Below are the code and all the weights of a small trained network. Each question names an input and a target symbol and asks about switching units off, where a switched-off unit gives its printed mean instead of its output.

import numpy as np


def w(rows, s, z=0):
    codes = np.array(rows[::2]) - 128.0
    scale = np.full(codes.shape[1], s)
    scale[-1] = z or s
    return codes * scale


def norm(h):
    return h / np.sqrt((h * h).mean(-1, keepdims=True) + 1e-5)


def f(y):
    return np.maximum(y, 0)


def softmax(a):
    e = np.exp(a - a.max(-1, keepdims=True))
    return e / e.sum(-1, keepdims=True)


def log_softmax(a):
    a = a - a.max(-1, keepdims=True)
    return a - np.log(np.exp(a).sum(-1, keepdims=True))


def net(x, mask):
    ids = ['αβγεζθμξτφω'.index(c) for c in x.split()]
    T = len(ids)
    res = E[ids] + P[:T]
    r = norm(res)
    for j in range(2):
        rows = slice(3 * j, 3 * j + 3)
        q, k, v = (r @ M[0][rows].T for M in (Q, K, V))
        z = softmax(np.where(np.tri(T) > 0, q @ k.T / 3**0.5, -1e9)) @ v
        o = O[0][rows]
        res = res + np.where(mask[j], z, o[:, -1]) @ o[:, :-1]
    y = f(norm(res) @ A[0][:, :-1].T + A[0][:, -1])
    res = res + np.where(mask[2:14], y, B[0][:, -1]) @ B[0][:, :-1]
    return log_softmax(norm(res)[-1] @ U[:, :-1].T + U[:, -1])


Q, K, V, O, A, B = {}, {}, {}, {}, {}, {}
E = w([
[98,154,72,223,142],'α',
[159,195,99,98,197],'β',
[75,128,165,139,48],'γ',
[182,151,107,61,198],'ε',
[178,92,185,174,73],'ζ',
[142,104,28,103,106],'θ',
[69,58,85,170,186],'μ',
[65,255,146,95,196],'ξ',
[80,190,84,77,98],'τ',
[254,113,148,153,122],'φ',
[182,141,115,103,24],'ω',
],0.022)
P = w([
[138,107,127,54,89],'0',
[137,85,108,45,61],'1',
[151,73,94,46,41],'2',
[168,64,92,46,39],'3',
[149,65,72,43,23],'4',
[173,50,68,50,19],'5',
[180,48,59,37,2],'6',
[191,47,64,51,11],'7',
],0.0049)
Q[0] = w([
[175,53,145,98,89],'H0',
[99,129,105,173,165],'H0',
[130,39,103,107,112],'H0',
[131,148,3,64,187],'H1',
[66,177,103,99,130],'H1',
[101,128,206,141,180],'H1',
],0.047)
K[0] = w([
[176,76,44,149,121],'H0',
[134,132,211,157,153],'H0',
[96,63,112,215,119],'H0',
[154,87,3,148,158],'H1',
[34,127,82,141,115],'H1',
[108,166,167,127,194],'H1',
],0.044)
V[0] = w([
[169,179,164,112,88],'H0',
[116,139,92,168,117],'H0',
[130,165,96,191,135],'H0',
[158,206,142,142,81],'H1',
[159,174,130,81,131],'H1',
[120,85,184,5,142],'H1',
],0.028)
O[0] = w([
[86,106,2,243,168,100],'H0',
[159,156,193,127,107,220],'H0',
[159,181,136,145,107,158],'H0',
[135,129,69,240,166,253],'H1',
[101,60,27,164,146,211],'H1',
[65,56,149,106,154,88],'H1',
],0.014,0.0056)
A[0] = w([
[112,56,96,116,67,67],'N0',
[139,160,177,110,181,88],'N1',
[92,167,208,192,145,70],'N2',
[77,254,162,141,163,71],'N3',
[49,156,126,175,176,83],'N4',
[143,107,95,86,178,106],'N5',
[127,103,186,202,210,170],'N6',
[108,215,153,153,203,165],'N7',
[112,85,194,186,169,148],'N8',
[63,122,209,100,195,22],'N9',
[139,126,137,183,239,1],'N10',
[45,159,111,89,137,138],'N11',
],0.026,0.0067)
B[0] = w([
[66,153,138,103,56,239],'N0',
[67,145,93,91,169,185],'N1',
[103,199,63,168,120,157],'N2',
[191,192,174,80,8,198],'N3',
[162,252,108,152,116,255],'N4',
[189,181,133,110,126,181],'N5',
[137,76,228,131,152,223],'N6',
[202,102,138,216,133,186],'N7',
[97,106,186,201,153,175],'N8',
[166,30,44,197,142,160],'N9',
[129,35,103,8,104,214],'N10',
[126,105,176,122,232,193],'N11',
],0.037,0.0077)
U = w([
[194,167,139,169,88,189],'α',
[164,122,37,73,159,68],'β',
[78,147,186,203,151,69],'γ',
[57,105,135,104,201,244],'ε',
[141,57,218,188,119,31],'ζ',
[55,111,148,125,51,3],'θ',
[140,106,188,61,100,180],'μ',
[181,135,118,154,232,103],'ξ',
[82,210,91,124,170,82],'τ',
[177,6,117,122,117,118],'φ',
[101,93,60,181,106,253],'ω',
],0.017,0.0034)

Each question gives the input, a string of symbols that net reads in full, and the target symbol t.
The units are the heads (3 rows each of Q, K, V and O) and the neurons (one row each of A and B). Each row of codes is followed by its name. A weight is (code - 128) times the scale printed after its matrix; where a second scale follows, it is the last column's (O, A, B and U).
mask holds one flag per unit, heads first, then neurons. A switched-off unit (its flag False) gives its mean, the last column of its rows in O or B, instead of its output. The means were averaged over made-up inputs and are rounded, as every weight is.
A unit's drop is (log p(t) with every unit on - log p(t) with that unit switched off) / (log p(t) with every unit on - log p(t) with every unit switched off).
The circuit of an input: a set's keep is (log p(t) with only the set's units on - log p(t) with every unit switched off) / (log p(t) with every unit on - log p(t) with every unit switched off). Starting from the 12 units with the biggest drops (on a tie, the unit counted first), units are removed one at a time, each time the one whose removal leaves the highest keep (on an exact tie, the one counted first), for as long as the keep stays at least 0.8.
circuit, biggest first: the units of the circuit, biggest drop first
most important unit: the unit with the biggest drop
k most important neurons: the k neurons with the biggest drops, biggest first
heads that matter: for each layer, one digit per head in row order, 1 if its drop is at least 0.15 and else 0, layers parted by /
drop of u: that unit's drop, to one decimal
input φ ε μ ω τ, target μ: circuit, biggest first -> H1
input μ θ φ φ θ, target μ: heads that matter -> 10
input α γ θ ξ γ γ, target ω: circuit, biggest first -> H1, N9, N2
input ω ω ω τ ω β, target β: circuit, biggest first -> N10, H1, N5
input φ ω ω ζ, target ζ: 4 most important neurons -> N6, N10, N8, N4
input θ ω α ζ, target γ: circuit, biggest first -> H1, N2, N8
input φ ω α γ θ μ, target φ: heads that matter -> 10
input θ ζ ω ω φ, target ζ: heads that matter -> 11
input ω ξ ω β φ ω γ φ, target φ: heads that matter -> 00
input φ ω ε ω θ, target μ: heads that matter -> 11
input μ ω τ, target μ: heads that matter -> 01
input ε ω ε ξ φ ω γ, target γ: 3 most important neurons -> N4, N6, N8
input θ α μ, target φ: heads that matter -> 00
input τ θ α, target τ: most important unit -> H1
input α μ φ ζ φ ω ω, target μ: drop of H0 -> 2.7
input ω τ ξ τ, target τ: drop of N4 -> 0.9
input α φ ξ θ ω φ φ ε, target β: drop of N5 -> 0.1
input ζ τ β φ, target φ: drop of N10 -> 0.6
